Each row is followed by its class.
[ 357   40   99  389  412  145  173 -288  309  -51  633  237  805 -125
  121  277  107 -358 -554  225 -182  -12 -316 -132 -168  -25   40  -87
  107  -79  199  101  207]  X
[ 275   28   66  112 -276 -162  -56 -148   -7   64  -39  -90 -114  273
  285  177   28  293  109  168 -110  249 -230   92 -107  254   -3 -461
 -219 -582  -84  -54 -118]  X
[ 200  172   90  162  604  424  133 -117  187  216 -222 -432  124 -266
 -185  351  -80  168    8  214 -338  184 -275 -205 -576  197  270  293
  177  -21  -48  155 -139]  U
[ 251  163  -28  315 -103  154  263  164 -165    7 -172  -10   -9 -206
  300  142  180   75  433  -12  -38 -243 -119  -35  141  -55 -209 -146
  -59  100 -412   62   88]  U
[-414 -484  227 -311   20  -97 -289  231  118  375  -49   24 -119  133
    1   35  396  -95  -85 -455 -124  -45  297   45 -138  665  -16  272
  159   77    0   68  309]  Y
[ 354   92  336  -41   90  162  140   72    8   81  -69 -102  -62  207
 -323  151   64  476   16    8  314  377 -335  -43 -434  194 -354  -80
  371  395 -245  332   71]  K
[ -97  -47 -107  120   88   -8 -519  259  325 -224  369  899  620  489
  -57  161   75  204  -31 -239  281 -382   82  -14  280 -349 -286  104
  -23  389  165   -6  394]  X
[ -91   13   85 -134  157  205 -189  100  282  -32 -180   24 -247  810
   67   27  145   69 -101 -548  321  159  -11    9  242  257  -63    2
 -198  392   13   -4   -2]  K
[  89 -261 -236  126 -105  178  -88  -82   79  165 -165  -84 -124  147
  283   19 -146  401   98 -201   96  160 -160   12  161  -71  129 -187
   53 -106 -250  144  -19]  K
[ 554  323 -183  291  163  -20   59 -354   76 -125  346  275  110   89
  431  284   34 -191 -111  494 -344   55 -293 -193  140 -377  307 -389
 -488 -265  317 -134 -104]  P
[ -12   75  -24  497 -244  292  121   42  -50   75   52  -69  343 -190
  173  362   11  362   -2  211  292  171 -253   65 -164 -159  134 -106
 -138  183   24  114 -248]  H
[ 591  102  152  149  366  182   67  -58  -93   95  236  244  257  -41
 -106  394   66  103  191 -125   29   79  -69 -276 -263  -62 -254  -33
  226  490 -160  133 -101]  U
[ 206 -168  276 -181  443   75 -133  172 -234  230  -82  276   97   28
 -375  313 -195  -33  156   23   34   93  222 -533 -157  232  -82  482
  210  365  215   18   27]  U
[ 516  257  217 -122  -29 -140  231  -52 -123  120 -211   72 -282  -94
 -113  136  219  198  173  286 -481   81  -87  -84 -192   39   93 -157
 -126   49 -140    1   13]  D
[ 564 -363  193 -206  230   60 -132  109  476    3  229   87  402   34
  343 -214  157  435   99 -677   11   27 -351   23 -208   81 -121   92
  376  116   25  169  209]  D
[   8 -241 -248 -450 -138  -89  -54 -205   78   39  -23  -61 -288  273
  119  -47  -25 -283 -230 -258   25  -31  335  -28   -6  436 -163  146
  104 -352 -133  -27  -45]  Y
[ 306 -370  152  -82    6  148   -3  -24  -16  163  -41  -23  115 -102
   -8   54   52  -73  251 -382 -117  167  119  -10   17 -118  205  -52
  195  233   58   77   30]  Z
[  65 -427  -45 -253   95  168   44 -197  235   75  154  103    3 -394
  192  -84 -105 -363   93   16 -120  -98  -45  -38  296   29  512  111
  -22  103  153  120  163]  D
[-401 -146   65 -351   33 -295  -38  451  175   78 -431   -3 -228  219
 -185 -131  537  201   16 -469  -51  140  134  260 -133  291 -104   30
  107  307 -141  318   86]  P
[-427  -36   44  366 -109  -10 -104 -200 -270  -63   72 -206  145  424
 -140  107 -134  -21   92  273 -190   54    9 -126  220   67  134  -60
 -118 -260 -282  -26  -21]  U
[ 531   14 -257 -222 -497  -68  136  -16 -150   50 -269  312   33 -415
  243  191  360  257  -86  429   21 -103   41  135 -470   88  -63  207
  -19  -35  174   15 -152]  K
[ 212 -308  150 -186 -174 -105  259 -105  -54  230  139 -340 -526  717
  225  215 -342  147  338 -111 -319 -176  -51 -234  668  281  -99  -24
 -183 -287 -307  106  472]  H
[-563   59  266  140  642  212 -239  -24  324  122  623   34   92  338
 -217  412 -225   -9 -104  199 -224  -90 -425 -160  236  275 -211   54
  -33 -107   46  161  235]  Z
[ 102 -175   49   56  132  333   36 -370   70   98   53 -274   11 -196
  -15  239   37  150 -209  441 -211   -2 -277 -135 -132  134  158  326
  119  258 -113  107 -120]  Z
[ 131 -240   62   -5  386  416    2 -108  345  182  240 -438   69   71
   59   99 -283  -57 -412  168 -241  294    2 -184   79 -180  344 -155
   74   97  -66 -112  137]  L
[ 109  -99   63 -211  290  -86   64  172  182    5   93   70   50  -82
  119 -175  110  -54 -304    9  311 -189  -10  153  -41 -135 -317  258
   24  494  218 -196  120]  P
[-226  -14   14  495  -10   25   26  -93 -654 -138  154 -261  416  483
  115  467   25  464  -14 -181  269  -17 -157  150  124    1 -177   25
  -57  -42  109 -104 -181]  Y
[-102 -186  -53 -243  141  464  260  100  247  -25 -130 -402 -207   -9
  312   80 -403   90    7 -361  371  279 -477 -125  379  329  397  -49
 -188  148 -121  232 -121]  C
[ 286  259  149 -293  321  154 -196   14  192   20 -204  384  134 -449
 -255  -79  276  -54 -137  400   51  208  138  -53 -429 -313  111  102
   75  300   63  -75  -61]  C
[ -14 -174   36 -386  490  403 -367 -117  528  137 -150  -62 -214  262
  309 -195  212 -202  135 -222   -4  623  -25  -57   51  270  384 -275
  -38 -325  -96  201 -156]  L
[  80  169   38 -156  397  488 -526 -281   14 -116  137   89   -8  277
 -310  161 -110 -327  -88  286   26   65   61 -170 -152  117  341  133
  -44  240  613 -209  -13]  D
[  20   51 -216  128  -74   18   47 -131  150 -113 -181 -208 -289 -256
  134  110  -84 -247  152 -174  154  -21  -96   39 -135  212 -102 -434
  245 -351 -291  183   14]  Z
[ 327 -190   68 -286  418   96 -112 -222  670  283    3 -124  204  -29
  478 -256 -137 -329   34 -101  -67  -73   31 -347  -77 -154  178  347
   54 -115 -110   47   66]  P
[ 630  175  -96   66   49  267  137 -418   83  162   84   45   81  -14
  369  165  -75  -16  128  117 -318  -63  -13 -157 -153  -74  359   25
  -62 -462  220  -52    3]  K
[-243  -45 -185   87  -77 -308 -102    8 -153   -3  -38  -96 -138  350
   66   43 -137  -57  247  -21   75 -232   35  -27   87   73  -62   72
 -148   62  130   20  -87]  P
[  -5  258  117 -236  -97  -65 -129  102   -7 -181  168   84 -194 -295
  -91 -165 -220 -488 -187  197  -38 -197  107  -72  -20   -9 -206 -100
  -85  -98  240 -523   41]  U
[ 263 -231  -24 -419  -40   40 -111  -81  148   32 -144 -327 -121  602
  311 -372  127  110   17 -826  -49  134 -179  170   83  -51 -229 -256
  260  125 -244  -12  -33]  L
[   3  -64 -190 -222   88  137 -331 -353  186   -9   68 -246 -122  368
   87 -180 -302 -167 -312  111  -35 -288  295 -337  259 -275  168  201
   48  219 -143 -171  169]  S
[ 440  -21  -56 -219  229  369  128 -474  256  154  132 -200  -28  -88
  140   99   35 -246  -90  119 -369  129 -403  -32  -78  285  458 -229
   37 -178  -95  318  203]  H
[-201 -228  -61  -88  246  432   79    0 -121 -359  -26 -256  169  423
   23  336  111  -29 -220 -473  505  130  -80  186  275  381 -177    8
  120  353 -142   30  -91]  X
[ 310  -44   32  -24 -115  -31 -184 -153 -119  -89 -174  221  113 -137
 -131   72  121  273 -140   62  335  -51  161  308 -503   19 -322 -140
  449  419  298 -315 -394]  X
[ 324 -162  129  -40  270  337  -91 -118  179    5  121  244  177  -14
  331  128  100   51   83   74 -202  222 -413 -247   82 -145   80  -79
   46   30 -119  -57  -13]  U
[ 496  436  -31  142  367  341   22 -362  273 -328   12  -17   22   84
  -33  102   91 -218 -270  476 -281  -36 -149  -37  -64    1   43   13
 -186   32  186 -262 -246]  L
[ 313   30   -9  -41  -29   21   85 -150  210  233  147   59  -13 -248
  275   80    3   76  403 -181 -865  190 -394 -160  -78   -3  633 -487
  -82 -675 -238  251  201]  X
[  57 -254   39   91   46  554 -151 -206  101 -110   77 -165  268  560
  364   45  197  131 -138  250 -210   25 -103  -14  340  272   62  -16
  -14   -1 -164 -165  -53]  X
[-706 -241   99 -312  166  533 -477  241   76  296 -124 -328 -155  730
  265  134  -18  355   25   -2  386  234   18   -5  135  467  117  172
 -226   49  -85 -105   16]  D
[ 361   10 -150  216  -31  219  255 -107  -69 -196  154 -267  280  548
   16   36  -30  332 -284 -358  -94   60 -115  -34  277 -143  -24  -23
   68  107 -140  195   70]  Y
[-111  107 -262 -235  148 -214 -543  116  557  -73  -98  271   34   60
 -283 -420 -281 -320  283 -282  263   46  151   10  -48 -297   44 -192
  102   76  312  352 -159]  H
[-466  118   79   18 -154  -34   79  318 -114  434 -152 -413 -403  613
  132  -25 -253  -83  523 -174  -67   85  159 -149  171 -121 -128 -339
 -160 -365 -481   18  273]  Z
[ -37 -208   28   39   11  108 -334  -84   40 -315  174  165  319  -24
  136 -180   40 -538  -84 -358  259   64   -8  199  192  264 -179   37
 -103 -268  353 -286 -260]  S
[ -99 -336    9 -177  708  490 -522  275  563  234  118 -203  132  423
   50 -125  -98  361 -273 -346   59  617 -104 -216 -136  -43   84  241
   93   -5  -24    5   34]  H
[ 563  122  -53   45  -58   -1   26 -423  255  -85  274  -33 -170 -323
   93  -73 -223 -143 -377  152 -212 -112  -98  -91 -122 -180   75 -117
   38   -8  245 -292 -126]  H
[ -52 -317  -86  -27 -102  -25   81 -123 -103 -129  146  360   58 -131
 -151  -28  -32  -78  -30  119  254 -391  173  -97  290  144 -276  496
  154  394 -342   71  146]  Y
[ 236 -166   76 -312   65 -134  -36 -231  -83  -95   29   63  104  183
   69   68  330  217 -455  347  -58 -354   93  142 -344   48 -191  564
  112  448  244 -488   53]  P
[ -11 -223  -37  -19  -69   77  -16   49   33  223  -18  122  188    4
  126 -164  106  167  -80  -34   44  261  145  170   60 -261  100  -73
  -15  -67   -1    8  -85]  X
[-181 -257  -41   54  320  263 -266 -110  717   43  103 -129  -83 -104
   35 -341 -489 -582    5 -162 -172   71   -8 -382  306    7  498 -141
  148  -18   45  145   82]  L
[ 328 -168 -120  -47   46  359  -12 -231  -74 -209  -99   61   92   68
   89 -158   79 -293  123 -274  186  -88  104   53   91   67  -30   15
  329  194   60  -64   -4]  H
[-297 -116   24  121  245  530 -228 -165  156  -85  -75  -71  301  598
  195  168  110   72 -222  214  386 -128  -82  -32   81  479  -20  338
  -45  376 -118 -130  -92]  L
[ 280  -54 -237  -34 -519 -352  413  -96 -102 -327  -67  132 -234   16
 -190 -114  -75 -180   99  -62  -36 -402  155  193   46   83 -360   -5
  220  234   43  -19 -115]  X
[ 498 -440   47 -153 -226  206   27 -303  -11  262 -532   -9  -13 -311
  195  -18  164   -8  201  186 -355  -16  163 -142  -84  -16   46  201
  308  130 -484  -80 -172]  S
[   7 -151   31 -312  586  113  -91  -20  497  104   94 -259  110  601
  200 -104 -151 -437  -20 -580   80  185  146 -200  286  -97  135  165
 -191  166   53   92  -99]  S
[ 162 -307 -130  -11 -146  -85  238    4  202   14 -224  -83   13 -457
 -286 -455  -63 -312 -111 -293 -312  247  142  -23   62  158  317  207
   93 -162  -72  338 -141]  Y
[ 252   15  250  -83   47  290  233 -105   50 -169  120  309  129 -206
   32  172  188  231 -163  161  -76  -40 -441   85  118   37  -86  -28
  184  295  131   10   28]  C
[ 231  -52   28   -3  361  449  -16 -246 -288  -92  301   24  434   44
  293  299 -125 -100 -142  361    4  -30 -167 -312   97 -403  419  181
  -24  208  417 -310  117]  Y
[ 239   -5  -96  -21 -289   -9   76  101 -112  220    1   56 -122 -136
  582   81  231  421  195   67  -88   74  -98   47 -253  191   73 -260
 -108 -272  -48  -42 -141]  S
[ 153 -177  127 -110  231 -147   96   43 -126  -57    1  -20  -20  -92
  -43   32  306  -14   70 -467 -106   43  204  139  139  327   -2  -38
   70 -133 -103  139  185]  D
[ 694 -136   10 -101  256   38  179 -158  518  -73 -110  574   96   44
    3   88  120 -103 -108   15  -82  -74 -193 -130  117  -76   22   78
   56  617   68  176   49]  P
[ 413 -317  218 -204  191  595  -44  119  244   -1   -9   26  373 -531
  134 -347 -121  203 -131    6  -84  380 -118 -357  -69 -100  495  170
  329  200   15  -30   -4]  S
[-159 -209  124  197 -124   52  -74   16 -326  -85 -312  158  -24  162
 -109    3   -3  328  -60  138  436 -138  152   10   75   54  -80  259
  176  324    4 -257  188]  S
[ 481 -363 -143 -344   57  457  100 -389    8  295  -42 -631 -430    4
  412  -91  -77  -90 -278 -227  145  474  187 -236 -153   86  304  127
  177  -87   -1   14 -193]  Z
[  67 -109  -94 -239  259  255 -295 -151   42  -38   24 -450  -44  402
  509 -306  171  124  -36 -522  169   66 -194   78  -16  298   69  -96
  170  -99   98   22  -60]  Y
[ -58  302  141 -197  197   59  139   60  276  116  319 -128 -456  168
  162   46 -319  189 -170  -38  229   93 -365  -28   43 -265  -31 -380
 -115  171  152  -95  131]  D
[ 197  188 -122  258 -243 -243  387 -185 -157 -241  -23  219 -338  150
 -193  137 -159  155 -187  326    0 -420  -40    0  363  -54 -440   28
 -129  146 -371 -156  136]  Z
[ -35  -74  100  156  196  367 -280    3  376  100 -129  -69  -31   16
 -226 -106 -119  185 -175  -69  103  156  102 -171  170  144  155  183
  -32  214 -264  137   27]  U
[ -73   -5    5  -47 -261  218   31 -103  230   -9 -219 -165 -163 -146
  -33    1   81    4  -34  234 -214   48    8   49   51   53  383   46
 -117  112   56  106 -156]  U
